Below are the code and all the weights of a small trained network. Each question names an input and a class and asks about switching units off, where a switched-off unit gives its printed mean instead of its output.

import numpy as np


def w(rows, s, z=0):
    codes = np.array(rows[::2]) - 128.0
    scale = np.full(codes.shape[1], s)
    scale[-1] = z or s
    return codes * scale


def norm(h):
    return h / np.sqrt((h * h).mean(-1, keepdims=True) + 1e-5)


def f(y):
    return y / 2 * (1 + np.tanh(0.7978845608 * (y + 0.044715 * y**3)))


def log_softmax(a):
    a = a - a.max(-1, keepdims=True)
    return a - np.log(np.exp(a).sum(-1, keepdims=True))


def net(x, mask):
    res = np.array(x, float).reshape(1, 4) / 4 @ E
    u = 0
    for l in range(2):
        y = f(norm(res) @ A[l][:, :-1].T + A[l][:, -1])
        res = res + np.where(mask[u : u + 9], y, B[l][:, -1]) @ B[l][:, :-1]
        u += 9
    return log_softmax(norm(res)[-1] @ U[:, :-1].T + U[:, -1])


A, B = {}, {}
E = w([
[255,154,137,145,163],'x0',
[143,86,134,22,2],'x1',
[138,236,182,208,136],'x2',
[172,79,152,117,195],'x3',
],0.0082)
A[0] = w([
[1,93,20,104,108,3],'0.n0',
[57,113,114,204,190,112],'0.n1',
[28,99,53,139,104,55],'0.n2',
[167,75,129,141,6,115],'0.n3',
[120,17,184,117,231,112],'0.n4',
[135,206,213,223,112,158],'0.n5',
[71,128,156,99,51,149],'0.n6',
[93,193,192,213,64,133],'0.n7',
[176,75,92,144,126,125],'0.n8',
],0.0087,0.005)
B[0] = w([
[41,79,2,181,125,176],'0.n0',
[240,122,149,146,68,181],'0.n1',
[146,115,38,185,113,160],'0.n2',
[165,104,174,42,35,203],'0.n3',
[170,106,159,56,220,180],'0.n4',
[71,250,132,163,126,254],'0.n5',
[79,132,121,32,181,206],'0.n6',
[112,170,159,78,218,215],'0.n7',
[96,97,209,122,98,145],'0.n8',
],0.0072,0.0062)
A[1] = w([
[71,89,6,136,89,38],'1.n0',
[150,138,87,104,132,170],'1.n1',
[113,104,131,148,107,78],'1.n2',
[94,152,124,146,183,104],'1.n3',
[152,91,100,118,54,103],'1.n4',
[118,173,183,239,135,106],'1.n5',
[31,44,81,113,142,4],'1.n6',
[182,82,161,149,153,110],'1.n7',
[188,65,147,98,143,148],'1.n8',
],0.014,0.0039)
B[1] = w([
[138,110,24,255,100,209],'1.n0',
[64,82,214,131,106,155],'1.n1',
[191,94,53,160,112,116],'1.n2',
[182,110,124,134,69,183],'1.n3',
[233,97,103,110,23,190],'1.n4',
[238,196,90,156,136,254],'1.n5',
[48,182,3,176,151,205],'1.n6',
[71,137,156,203,78,166],'1.n7',
[101,89,116,144,190,207],'1.n8',
],0.01,0.0072)
U = w([
[187,29,147,73,38,108],'0',
[99,52,91,82,147,4],'1',
[152,38,178,190,220,134],'2',
[87,192,177,56,100,82],'3',
[119,95,7,198,71,217],'4',
[210,214,123,188,165,205],'5',
],0.019,0.0044)

Each question gives the input, the list of numbers given to net, and the class t.
The units are the neurons (one row each of A and B). Each row of codes is followed by its name. A weight is (code - 128) times the scale printed after its matrix; where a second scale follows, it is the last column's (A, B and U).
mask holds one flag per neuron, layer by layer. A switched-off neuron (its flag False) gives its mean, the last column of its row in B, instead of its output. The means were averaged over made-up inputs and are rounded, as every weight is.
A unit's drop is (log p(t) with every unit on - log p(t) with that unit switched off) / (log p(t) with every unit on - log p(t) with every unit switched off).
The circuit of an input: a set's keep is (log p(t) with only the set's units on - log p(t) with every unit switched off) / (log p(t) with every unit on - log p(t) with every unit switched off). Starting from the 12 units with the biggest drops (on a tie, the unit counted first), units are removed one at a time, each time the one whose removal leaves the highest keep (on an exact tie, the one counted first), for as long as the keep stays at least 0.8.
units of the circuit, in order: the units of the circuit, biggest drop first
k most important neurons of layer l: the k neurons of layer l with the biggest drops, biggest first
drop of u: that unit's drop, to one decimal
input [-3,3,-8,8], class 1: units of the circuit, in order -> [0.n4, 1.n0, 1.n6]
input [-8,6,6,5], class 3: units of the circuit, in order -> [1.n0]
input [-7,8,6,0], class 3: 2 most important neurons of layer 0 -> [0.n6, 0.n7]
input [7,2,-4,2], class 2: 2 most important neurons of layer 1 -> [1.n8, 1.n3]
input [4,6,3,-3], class 0: 2 most important neurons of layer 0 -> [0.n3, 0.n5]
input [-3,5,4,6], class 0: 3 most important neurons of layer 0 -> [0.n5, 0.n3, 0.n7]
input [-3,3,0,7], class 1: 2 most important neurons of layer 1 -> [1.n5, 1.n0]
input [-5,4,0,6], class 1: 3 most important neurons of layer 0 -> [0.n4, 0.n6, 0.n5]
input [-2,-2,-8,8], class 2: 2 most important neurons of layer 0 -> [0.n4, 0.n6]
input [2,1,-7,6], class 2: drop of 1.n8 -> 0.1
input [1,-4,-6,0], class 2: drop of 0.n4 -> 0.6
input [0,8,-1,-5], class 0: drop of 0.n3 -> 0.4
